Below are the code and all the weights of a small trained network. Each question names an input and a target symbol and asks about switching units off, where a switched-off unit gives its printed mean instead of its output.

import numpy as np


def w(rows, s, z=0):
    codes = np.array(rows[::2]) - 128.0
    scale = np.full(codes.shape[1], s)
    scale[-1] = z or s
    return codes * scale


def softmax(a):
    e = np.exp(a - a.max(-1, keepdims=True))
    return e / e.sum(-1, keepdims=True)


def log_softmax(a):
    a = a - a.max(-1, keepdims=True)
    return a - np.log(np.exp(a).sum(-1, keepdims=True))


def net(x, mask):
    ids = ['ΔΩζθμστ'.index(c) for c in x.split()]
    T = len(ids)
    res = E[ids] + P[:T]
    u = 0
    for l in range(2):
        r = res
        for j in range(3):
            rows = slice(3 * j, 3 * j + 3)
            q, k, v = (r @ M[l][rows].T for M in (Q, K, V))
            z = softmax(np.where(np.tri(T) > 0, q @ k.T / 3**0.5, -1e9)) @ v
            o = O[l][rows]
            res = res + np.where(mask[u + j], z, o[:, -1]) @ o[:, :-1]
        u += 3
    return log_softmax(res[-1] @ U[:, :-1].T + U[:, -1])


Q, K, V, O = {}, {}, {}, {}
E = w([
[121,67,134,197],'Δ',
[118,154,88,131],'Ω',
[57,191,1,88],'ζ',
[196,127,67,109],'θ',
[172,183,161,156],'μ',
[157,189,128,159],'σ',
[194,207,170,179],'τ',
],0.016)
P = w([
[122,91,254,46],'0',
[127,135,114,152],'1',
[118,100,91,133],'2',
[133,111,99,145],'3',
[126,115,93,139],'4',
[134,115,109,153],'5',
[146,129,106,147],'6',
[139,124,108,153],'7',
[125,119,105,137],'8',
[131,129,103,137],'9',
],0.0091)
Q[0] = w([
[114,112,204,94],'L0H1',
[145,116,29,108],'L0H1',
[114,195,167,136],'L0H1',
[2,50,70,78],'L0H2',
[131,60,150,106],'L0H2',
[99,60,89,141],'L0H2',
[85,165,138,79],'L0H3',
[98,161,108,27],'L0H3',
[93,168,123,182],'L0H3',
],0.01)
K[0] = w([
[254,142,182,197],'L0H1',
[9,141,184,164],'L0H1',
[143,239,101,212],'L0H1',
[84,217,43,245],'L0H2',
[176,161,114,226],'L0H2',
[202,104,88,186],'L0H2',
[169,242,130,111],'L0H3',
[210,250,95,113],'L0H3',
[104,155,204,232],'L0H3',
],0.0074)
V[0] = w([
[213,180,106,189],'L0H1',
[45,119,107,105],'L0H1',
[116,105,214,169],'L0H1',
[109,166,77,110],'L0H2',
[97,248,117,73],'L0H2',
[136,216,203,254],'L0H2',
[76,20,189,124],'L0H3',
[142,107,189,114],'L0H3',
[177,42,139,10],'L0H3',
],0.0065)
O[0] = w([
[157,180,162,188,254],'L0H1',
[161,149,59,188,104],'L0H1',
[135,154,82,54,5],'L0H1',
[110,165,100,70,156],'L0H2',
[137,239,87,32,182],'L0H2',
[103,194,254,227,122],'L0H2',
[62,144,117,162,12],'L0H3',
[71,196,169,115,91],'L0H3',
[137,124,248,83,59],'L0H3',
],0.0058,0.0018)
Q[1] = w([
[45,76,60,117],'L1H1',
[94,188,105,113],'L1H1',
[121,215,127,51],'L1H1',
[93,28,141,55],'L1H2',
[119,142,186,194],'L1H2',
[249,83,100,148],'L1H2',
[155,182,113,124],'L1H3',
[48,169,127,84],'L1H3',
[145,169,179,148],'L1H3',
],0.012)
K[1] = w([
[91,110,79,226],'L1H1',
[89,172,101,67],'L1H1',
[78,163,111,56],'L1H1',
[94,145,24,117],'L1H2',
[80,72,150,77],'L1H2',
[134,74,63,45],'L1H2',
[98,180,110,88],'L1H3',
[2,210,49,82],'L1H3',
[13,171,162,37],'L1H3',
],0.011)
V[1] = w([
[142,158,31,211],'L1H1',
[88,116,2,103],'L1H1',
[195,87,118,121],'L1H1',
[151,65,131,162],'L1H2',
[38,77,109,122],'L1H2',
[96,221,173,183],'L1H2',
[177,49,162,134],'L1H3',
[47,128,91,62],'L1H3',
[68,54,80,28],'L1H3',
],0.0083)
O[1] = w([
[18,144,136,123,154],'L1H1',
[113,254,166,162,112],'L1H1',
[137,77,39,103,135],'L1H1',
[82,129,81,161,88],'L1H2',
[134,129,181,231,4],'L1H2',
[132,97,188,118,140],'L1H2',
[104,89,7,163,117],'L1H3',
[187,165,196,197,61],'L1H3',
[175,178,130,189,28],'L1H3',
],0.0074,0.0036)
U = w([
[82,97,130,201,254],'Δ',
[200,130,158,164,205],'Ω',
[155,183,140,141,114],'ζ',
[183,157,1,92,67],'θ',
[182,113,160,134,106],'μ',
[154,132,148,119,152],'σ',
[153,118,149,95,56],'τ',
],0.0074,0.0038)

Each question gives the input, a string of symbols that net reads in full, and the target symbol t.
The units are the heads (3 rows each of Q, K, V and O). Each row of codes is followed by its name. A weight is (code - 128) times the scale printed after its matrix; where a second scale follows, it is the last column's (O and U).
mask holds one flag per head, layer by layer. A switched-off head (its flag False) gives its mean, the last column of its rows in O, instead of its output. The means were averaged over made-up inputs and are rounded, as every weight is.
A unit's drop is (log p(t) with every unit on - log p(t) with that unit switched off) / (log p(t) with every unit on - log p(t) with every unit switched off).
The circuit of an input: a set's keep is (log p(t) with only the set's units on - log p(t) with every unit switched off) / (log p(t) with every unit on - log p(t) with every unit switched off). Starting from all 6 units, units are removed one at a time, each time the one whose removal leaves the highest keep (on an exact tie, the one counted first), for as long as the keep stays at least 0.8.
circuit, biggest first: the units of the circuit, biggest drop first
unit that matters most: the unit with the biggest drop
which heads matter: for each layer, one digit per head in row order, 1 if its drop is at least 0.15 and else 0, layers parted by /
drop of u: that unit's drop, to one decimal
input Δ Δ ζ τ Δ σ τ ζ Δ σ, target Δ: circuit, biggest first => L0H2; L1H2; L1H3
input τ Ω Δ Ω θ θ θ τ θ τ, target τ: circuit, biggest first => L1H3; L0H2; L1H2; L1H1
input τ ζ θ θ Ω ζ, target ζ: unit that matters most => L1H1
input ζ τ Ω θ τ, target ζ: which heads matter => 010 / 101
input ζ θ μ Ω θ Δ τ Δ Ω μ, target ζ: circuit, biggest first => L0H2; L1H1
input Δ σ ζ ζ τ Ω, target ζ: which heads matter => 010 / 100
input ζ τ θ σ θ Ω ζ τ σ, target ζ: circuit, biggest first => L0H2; L1H1
input Δ τ ζ Δ Ω μ σ ζ μ τ, target Δ: circuit, biggest first => L0H2; L1H2; L1H3
input ζ σ Ω Ω Δ Ω θ σ, target ζ: circuit, biggest first => L1H1; L0H2
input Δ θ Δ Ω θ Δ μ, target Δ: circuit, biggest first => L0H2; L1H2; L1H3
input Ω Δ ζ, target ζ: which heads matter => 010 / 101
input ζ Ω Δ σ ζ Ω, target ζ: which heads matter => 010 / 101
input θ τ σ, target θ: drop of L1H1 => 0.2
input τ θ σ μ, target τ: drop of L1H3 => 0.5
input τ θ σ, target τ: unit that matters most => L0H2
input ζ σ Ω Δ σ τ, target ζ: drop of L1H1 => 0.6
